Here is a tiny trained network, its code and every weight. The questions are about switching its units off for an input and a class, where a switched-off unit gives its printed mean instead of its output.

import numpy as np


def w(rows, s, z=0):
    codes = np.array(rows[::2]) - 128.0
    scale = np.full(codes.shape[1], s)
    scale[-1] = z or s
    return codes * scale


def norm(h):
    return h / np.sqrt((h * h).mean(-1, keepdims=True) + 1e-5)


def f(y):
    return y / 2 * (1 + np.tanh(0.7978845608 * (y + 0.044715 * y**3)))


def log_softmax(a):
    a = a - a.max(-1, keepdims=True)
    return a - np.log(np.exp(a).sum(-1, keepdims=True))


def net(x, mask):
    res = np.array(x, float).reshape(1, 3) / 4 @ E
    u = 0
    for l in range(2):
        y = f(norm(res) @ A[l][:, :-1].T + A[l][:, -1])
        res = res + np.where(mask[u : u + 10], y, B[l][:, -1]) @ B[l][:, :-1]
        u += 10
    return log_softmax(norm(res)[-1] @ U[:, :-1].T + U[:, -1])


A, B = {}, {}
E = w([
[75,227,253],'x0',
[7,105,91],'x1',
[145,6,117],'x2',
],0.005)
A[0] = w([
[252,99,155,78],'L0N1',
[82,207,178,2],'L0N2',
[175,71,227,83],'L0N3',
[120,140,117,116],'L0N4',
[109,158,177,69],'L0N5',
[44,148,157,113],'L0N6',
[159,162,59,83],'L0N7',
[99,99,169,116],'L0N8',
[199,182,106,54],'L0N9',
[140,140,118,115],'L0N10',
],0.015,0.0036)
B[0] = w([
[243,254,17,255],'L0N1',
[206,185,238,218],'L0N2',
[66,152,19,194],'L0N3',
[116,156,140,127],'L0N4',
[113,166,212,166],'L0N5',
[95,204,81,205],'L0N6',
[51,168,137,160],'L0N7',
[99,49,83,146],'L0N8',
[68,61,71,175],'L0N9',
[118,142,131,129],'L0N10',
],0.019,0.0064)
A[1] = w([
[152,132,223,104],'L1N1',
[171,62,168,112],'L1N2',
[153,146,254,6],'L1N3',
[146,126,89,170],'L1N4',
[149,130,94,156],'L1N5',
[97,130,154,34],'L1N6',
[144,139,200,27],'L1N7',
[67,141,98,59],'L1N8',
[1,171,114,98],'L1N9',
[157,35,188,72],'L1N10',
],0.013,0.0018)
B[1] = w([
[145,168,194,203],'L1N1',
[163,27,89,120],'L1N2',
[207,129,233,252],'L1N3',
[96,212,106,201],'L1N4',
[108,196,101,193],'L1N5',
[155,74,147,116],'L1N6',
[170,173,159,170],'L1N7',
[83,129,173,175],'L1N8',
[62,54,202,248],'L1N9',
[161,4,40,138],'L1N10',
],0.02,0.0039)
U = w([
[166,197,41,210],'0',
[163,116,146,2],'1',
[177,189,251,195],'2',
[54,83,200,181],'3',
[168,111,148,4],'4',
[69,98,126,153],'5',
[141,39,61,129],'6',
[174,101,149,2],'7',
],0.02,0.0078)

Each question gives the input, the list of numbers given to net, and the class t.
The units are the neurons (one row each of A and B). Each row of codes is followed by its name. A weight is (code - 128) times the scale printed after its matrix; where a second scale follows, it is the last column's (A, B and U).
mask holds one flag per neuron, layer by layer. A switched-off neuron (its flag False) gives its mean, the last column of its row in B, instead of its output. The means were averaged over made-up inputs and are rounded, as every weight is.
A unit's drop is (log p(t) with every unit on - log p(t) with that unit switched off) / (log p(t) with every unit on - log p(t) with every unit switched off).
The circuit of an input: a set's keep is (log p(t) with only the set's units on - log p(t) with every unit switched off) / (log p(t) with every unit on - log p(t) with every unit switched off). Starting from the 12 units with the biggest drops (on a tie, the unit counted first), units are removed one at a time, each time the one whose removal leaves the highest keep (on an exact tie, the one counted first), for as long as the keep stays at least 0.8.
circuit, biggest first: the units of the circuit, biggest drop first
k most important neurons: the k neurons with the biggest drops, biggest first
top k neurons in layer l: the k neurons of layer l with the biggest drops, biggest first
input [1,0,2], class 5: circuit, biggest first => (L0N1 L0N3 L1N9)
input [2,4,2], class 3: circuit, biggest first => (L0N1 L1N9)
input [-5,5,-1], class 3: circuit, biggest first => (L0N1)
input [-8,6,3], class 6: top 3 neurons in layer 0 => (L0N1 L0N6 L0N3)
input [8,-8,1], class 0: 4 most important neurons => (L0N3 L1N9 L1N3 L0N1)
input [0,7,8], class 6: circuit, biggest first => (L0N1 L0N3 L0N7 L1N10)
input [3,3,2], class 3: 2 most important neurons => (L0N1 L0N6)
input [1,6,6], class 3: top 3 neurons in layer 0 => (L0N1 L0N2 L0N6)
input [-5,4,7], class 6: 2 most important neurons => (L0N1 L0N6)
input [-3,7,-7], class 5: circuit, biggest first => (L0N1 L1N3)
input [-4,2,6], class 6: circuit, biggest first => (L0N6 L0N1 L0N3 L1N10)
input [-6,7,-7], class 3: 2 most important neurons => (L0N1 L1N9)
input [-5,2,6], class 6: top 3 neurons in layer 0 => (L0N6 L0N1 L0N3)
input [3,-5,-2], class 0: circuit, biggest first => (L1N3)
input [-3,3,-8], class 3: 3 most important neurons => (L0N1 L0N7 L1N9)
input [-5,6,-6], class 3: 2 most important neurons => (L0N1 L1N9)
input [-3,1,-2], class 3: top 2 neurons in layer 0 => (L0N1 L0N2)
input [-1,1,-1], class 3: 2 most important neurons => (L0N1 L0N2)
input [-7,5,4], class 6: top 2 neurons in layer 0 => (L0N1 L0N6)
input [8,-5,7], class 0: circuit, biggest first => (L0N3)
